(in the rows, 128 means zero)
Each row of numbers belongs to one of the nodes below and depends on some of the facts about them. Some rows are named. Which node is each other row?

How the nodes are related:
Φ: points at; β: is of sort; μ: belongs to class
babrer: β e; μ g
babrus: β b; μ h
baklak: Φ flastak; β e; μ h
bodu: Φ babrus; β b; μ i
braplo: Φ zonek; β c; μ h
brelon: Φ rapa; β a; μ g
brobage: Φ drabrok; β a; μ h
dasi: Φ kifluk; β b; μ i
datole: Φ drubroklo; β c; μ h
drabrok: Φ klinil; β a; μ g
draplis: β f; μ h
droskin: β a; μ g
drubroklo: Φ tradri; β a; μ g
druklon: Φ gabro; β d; μ h
drulak: Φ vuskar; β b; μ i
dubi: Φ povepor; β a; μ h
fabun: Φ baklak; β b; μ i
fedras: Φ zofli; β e; μ h
feku: Φ neflatem; β a; μ g
flastak: Φ datole; β f; μ h
flivar: Φ kuberi; β d; μ g
gabro: Φ temar; β b; μ i
giguk: Φ zodo; β b; μ g
gisur: β b; μ i
godru: Φ fedras; β e; μ h
gresteno: β a; μ g
gritur: β f; μ h
grozin: Φ stiskam; β b; μ g
gukos: Φ pegir; β a; μ g
kifluk: Φ nilo; β c; μ h
klaskoben: Φ seklo; β a; μ i
klastis: Φ dasi; β a; μ g
klinebi: Φ stubrom; β a; μ i
klinil: Φ braplo; β c; μ g
klivusus: Φ skeklope; β e; μ g
klozas: β b; μ g
kluflo: Φ klastis; β b; μ g
klutri: Φ lada; β b; μ h
kozeguk: Φ brobage; β b; μ i
kuberi: Φ godru; β a; μ g
lada: β a; μ g
mutra: β a; μ g
nasos: β e; μ i
neflatem: β b; μ h
nidil: β c; μ h
nilo: β a; μ g
pabriklar: Φ drulak; β a; μ g
pegir: Φ zuskos; β a; μ g
ploner: β d; μ g
pomun: Φ stotruk; β b; μ g
povepor: β b; μ i
rapa: β a; μ i
rela: β c; μ g
seklo: β c; μ g
skasko: Φ dubi; β c; μ g
skeklope: Φ skibol; β b; μ g
skesas: β b; μ i
skibol: Φ skesas; β c; μ g
sovi: β f; μ h
stekin: β a; μ i
stemar: Φ droskin; β a; μ g
stifis: Φ klutri; β e; μ g
stiskam: Φ stekin; β a; μ g
stotruk: β f; μ g
stubrom: β b; μ g
stugrul: β b; μ g
temar: β f; μ h
tiplubos: Φ draplis; β a; μ i
tradri: Φ klinebi; β e; μ i
trigun: Φ stugrul; β a; μ g
tudranel: Φ bodu; β a; μ g
vuskar: β a; μ i
zodo: Φ grozin; β a; μ i
zofli: Φ rela; β a; μ g
zonek: β a; μ g
zuskos: β a; μ g

Some rows with their names:
skesas: [164 140  86 107 110  83  99 127 157 110 160  88 116 139  97 121 111 129]
klozas: [158 129  84  99 102 104 101 124 169 110 121  91 114 129  83 112 145 136]
babrer: [165 135 111 123  96 117  82 125 166 146 134  85 112 120  73 120 148 139]
neflatem: [169 126 101  84  89  90 121 171 150 136 147  95 122 166 140 142  73 148]
druklon: [183 140 101 103  84 115 104 183 142 129 132  72 135 180 136 145  90 159]
nasos: [182 142 115 122 115  99  66 137 145 136 149  81 121 133  77 140 134 136]
grozin: [139 124  82 116  93 105  90 130 170 120 123  83 108 134  95 112 140 141]
fedras: [180 152 125 102 112 102 105 187 140 165 143  73 125 156 130 148  99 146]
baklak: [181 170 144  51  66 161  58 148 134 146 162  83 148 140 110 180  87 140]
giguk: [152 119  88 118  95 121  93 138 159 108 112  75 117 138  81 114 153 156]
gresteno: [176 114  99 132  88 126  94 122 170 130 142  85 107 119  88 133 149 141]
bodu: [166 130  91 114 104  94  85 135 147  96 148  85 117 140  90 130 122 142]
braplo: [198 125  93  89  87  92  96 173 144 161 146  75 124 189 113 140  82 160]
gritur: [200 159 108  85  96  98  89 183 142 158 125  85 145 156 130 136  92 140]
gabro: [156 142  88 120 111  95  72 131 151 107 144  79 125 145  90 129 121 137]
zodo: [190 142 104 127 110 101  76 145 149 126 145  77 116 125  94 123 126 146]
stubrom: [160 126 106 130  87 116  92  78 176 102 110 151 157 136  90 141 141 114]
drubroklo: [174 147 118 108  76 138  78  91 173 115 113 125 156 103  82 113 134 124]
skasko: [165 127  95 129  85 131  91 132 162 116 128  71 114 133  82 110 148 147]
stekin: [179 148  94 141 104 104  69 119 158 138 172  65 119 136  94 150 121 114]
stifis: [163 132 112 127  94 134  84 131 165 137 125  82 114 118  88 104 144 159]
draplis: [196 164 103  82  96  81  83 179 143 166 125  81 139 155 135 140  85 125]
fabun: [174 144 117  57  78 153  69 125 139  66 158  85 142 108  79 139 113 155]

Name these rows:
[187 161 118 105 110 105 120 200 132 147 134  72 136 153 146 133 100 139]	brobage
[159 142 104 135 130 109  95 172 139  88 132  64 121 133 101 116 141 145]	kozeguk
[175 161 142 132 100 119  51 103 156 118 128 137 164 122  92 123 115 131]	tradri
[164 141 107 136  99 139  92 129 164 140 127  68 118 121  81 110 148 159]	klivusus
[187 161 125 140 102 115  64 103 157 110 113 139 174 125 100 116 111 124]	klinebi
[151 138  90 128 103 100 112 139 169 126 147  79  91 110 104 124 155 101]	rela
[165 134  88 132  92 125  74 122 165 137 130  75 116 126  84 127 148 132]	pegir
[180 108  79 109  79  87  97 113 181 157 139  86  99 120  75 112 131 149]	zonek
[177 136  96  85  96  89 111 171 144 146 149  87 130 178 130 166  87 138]	babrus
[166 123  78 111  91 107  89 127 165 112 125  83 115 134  87 124 149 133]	ploner
[180 140 119 113  94 113  91 180 143 172 149  69 124 169 129 143  86 164]	godru
[180 112  81 137  84 125  84 116 175 148 139  65 114 140  70 121 139 159]	kuberi
[166 123  94 108  88  95 101 132 171 127 134 104 103 119  93 106 144 131]	seklo
[205 157 131  52  59 144  69 156 134 131 147  91 160 133 123 170  79 135]	flastak
[186 151 136  64  63 133  80 154 140 120 138 117 158 150 125 161  81 136]	datole
[170 110  63 135  78 127  81 121 172 121 122  59 122 160  77 108 138 173]	flivar
[123 128  76 108  96  89  49 122 170 130 116  85 107 139 103 135 138 122]	stugrul

The same nodes again, as new rows of numbers:
Some rows with their names:
stugrul: [159 150 120 149 126 166 167 127 109 194  88 154 116 168 178  94]
ploner: [142 124 147 135 129 125 164 144 148 182  89 144 149 133 168 103]
fabun: [ 81 149 209 112 144 133 109 112 137 118  62 124 130  97 132 147]
dasi: [ 86 152 183 112 146 153 113  89 120 134  53 109 134  90 162 126]
kozeguk: [ 82 151 207 107 138 156 109 112 117 122  71 123 126 124 128 136]
braplo: [123 175 154 119 151 106 177  80 108 127 114 106 147 151 109 108]
klinil: [157 143 163 137 140 134 154 153 144 190  91 131 138 141 143 114]
babrus: [111 182 143 120 136 133 188  53 136 147 154 103 155 123 129  72]
droskin: [162 159  98 136 103 150 159 117 161 180  83 180 115  94 145 110]
flastak: [109 177 155 110 145  70 182  88 110 129  99 112 175 123 104 116]
stemar: [124 154 124 126 101 126 149 157 176 156  94 199 104 104 144 122]
drubroklo: [163 126 137 152 131 134 162 163 151 141  83 141 141  96 145 127]
grozin: [144 149 153 143 139 137 161 142 157 185  94 142 144 110 161 122]
babrer: [146 128 153 145 121 145 170 148 132 178  98 133 129 108 177 122]
brobage: [119 172 127 133 124 124 179  93 110  92 134 133 137 131 106 109]
gritur: [102 174 151 109 134  87 173  80 104 135 113 112 159 144 133  90]
zodo: [101 151 166 108 137 170 103  89 125 102  78 144 133  77 134 123]
zuskos: [177 120 122 160 137 174 165 151 107 145  81 121 137 131 155 119]
lada: [190 126 150 177 164 159 170 133 108 149 103 180 159 107 184  94]
pomun: [115 133 153 139 124 140 163 174 162 163 114 122 131 139 180 107]
klivusus: [121 123 181 137 125 119 160 144 161 170 128 159 125 107 195  96]
seklo: [163 149 142 131 143 147 163 130 140 202  79 142 136 138 171 106]
povepor: [106 156 175 118 138 183 112  60  99 153  62 119 133 110 160  97]

Rows to name:
[112 163 136 112 138 118 185  70  88 148 110  60 166 164 131  81]	temar
[141 116 201 161 150 124 168 164 110 155 125 171 149 119 196 119]	stifis
[115 140 155 130 141 125 158 163 151 179 107 146 125 151 187  96]	skasko
[112 195 103 121 147  78 196  53 102 109  71  98 153 102 213 111]	neflatem
[126 178 176 144 171  95 185  72  81 102 130 147 169 129 154 103]	klutri
[168 130 113 150 128 156 166 138 147 156  86 127 145  88 174 109]	nilo
[ 79 143 149 101 133 101 173 100 108 114 129  88 145 176 129  96]	druklon
[112 123 138 117 111 117 157 164 165 178  88 136 134 141 156 124]	flivar
[120 175 162 122 127  88 192  91 105 115 117 116 141 107 116 136]	baklak
[121 142 131 125 131 185 110  71  75 124  43 157 102 123 158 111]	rapa
[176 153 143 148 144 141 175 133 142 188  69 125 152 104 151 130]	stubrom
[118 158 186 130 159 178 112  52 121 154  77 126 151  87 170  95]	skesas

Now the same nodes, written a new way:
Some rows with their names:
tradri: [114 158 132  82 107 185 100 200 120 116 133 111 113 109 117 140 221 197
 183 105 123 115  92 125 120 107 110  72 117 155 164 134]
drubroklo: [161 116 119 118 110 134 130 110 122 125 123 135 134 116 124 146 160  93
 113 203 121 115 165 167 120 112 117 100 119 154  94 128]
skeklope: [110 116 119 186 104  96  99 110 156 193 144 192 115 104 116 139 100  94
 112 168 123 111 104 129 122 124 125 146 119 207 104 129]
klivusus: [134 120 119 165 115 109  95 108 150 168 138 139 132 109 117 143 111 103
 134 158 125 117 122 128 127 136 115 131 114 156 100 129]
vuskar: [107 135 127 140 102 117 112 181 119 105 140 119 118 139 115 125 154 203
 168  87 118 110  93 121 119 113 119  81 108 119 192 124]
drulak: [ 96 134 122 138 105 103 125 139 125  98 163 125 121 114 110 161 162 221
 119  89 126 109  97 140 119 107 141  72 118 142 227 135]
trigun: [144 118 121 160 114 113 125 104 127 108 139 136 128 115 113 131 104  98
 102 160 131 117 149 129 128 115 118 128 118 115 101 130]
seklo: [176 119 122 146 114 111 114 110 124 177 105 119 115 146 115 132 111  92
 135 130 123 111 161 132 134 154 122  93 124 150 107 139]
klaskoben: [108 155 120 129 108 131 105 182 114 105 162 112 122 112 120 110 159 187
 145  93 121 121  97 125 138 106 117  79 112 109 167 125]
braplo: [107 131 144  85 216 197 147 163 141 147 168 110 151 182 182 123 112  94
  78 101 118 156  98 116 119 175 179 138 150 110 146 128]
baklak: [123 146 118 114 181 174 203 109 156 109 108 119 176 191 147 134 157 162
 110 121 124 190  95 121 125 158 126 138 211 105 101 120]
bodu: [130 131 118  95  91 147 107 138 122 112 111 134 118 108 115 139 166 225
 132  82 124 115  93 123 126 108 111 105 116 113 162 122]
pegir: [115 132 116 175 109 112 156 104 127 105 108 115 120 107 125  95  89  93
  98 209 129 129 122 154 169 133 119 119 113 118  96 134]
zuskos: [133 125 123 159 106 108 142 109 129 113  97 113 112 114 126 102  87  94
 137 182 123 112 146 133 149 145 119 100 118 111 100 129]
temar: [102 129 181 101 206 117 122 110 124 148 109 115 165 146 161 143 164 110
 164  95 126 153 105 116 127 169 174 189 154 108 149 123]
kluflo: [135 120 113 132 110 103 136  97 141 125 140 152 128 111 112 146 101  94
  96 131 150 116 154 129 129 117 118 138 117 179 102 130]
zodo: [107 194 121 137 102 123 103 167 115 101 190 114 115 124 115  97 182 236
 167  92 119 139  97 119 132 102 120  75 107 116 186 126]
stifis: [146 124 120 155 111 114 101 106 164 132 140 114 115 118 116 164 104  93
 155 141 142 121 175 135 126 123 118 121 130 123  99 124]
druklon: [115 120 176  92 157 138 114 102 121 103 120 115 148 140 132 150 151 112
  95  99 122 174  92 120 120 155 165 248 189 104 134 126]
dasi: [105 196 130  82 107 111 139 107 118  98 178 142 137 112 111 129 116 184
 133  85 122 113  95 126 135  99 110  81 119 180 173 128]
pomun: [131 111 119 139 114 110 126 107 147 125 128 140 124 109 112 142 107  94
  99 148 140 122 165 126 116 128 123 128 119 161  93 126]
mutra: [146 119 122 149 111 109 130 118 123 134 107 149 118 129 119 126 101  94
 139 158 129 117 155 123 126 129 114 110 115 121 100 128]
gisur: [108 128 120  91 102 123 108 185 114 109 125 113 115 113 114 119 151 195
 171  91 116 110  96 121 124 110 117  71 112 124 185 130]

Which node is each row?
[157 118 116 139 107 104 102 108 135 108 140 155 119 113 109 131 107  96
  91 136 162 123 126 142 124 141 119 147 121 146  98 129]	flivar
[109 122 140  86 107 169  99 191 118 109 147 110 112 112 129 121 200 179
 155  96 122 118  99 125 131 107 111  77 109 122 172 126]	klinebi
[102 123 146  92 169 203 191 131 117 127 156 109 163 116 174 138 127 102
  95 171 126 128 110 127 126 163 166 208 152 102 143 128]	brobage
[143 122 118 128 113 105 130 151 126 131 140 144 118 149 114 124  92  94
 118 149 124 111 149 131 131 136 121  75 111 117  94 127]	zonek

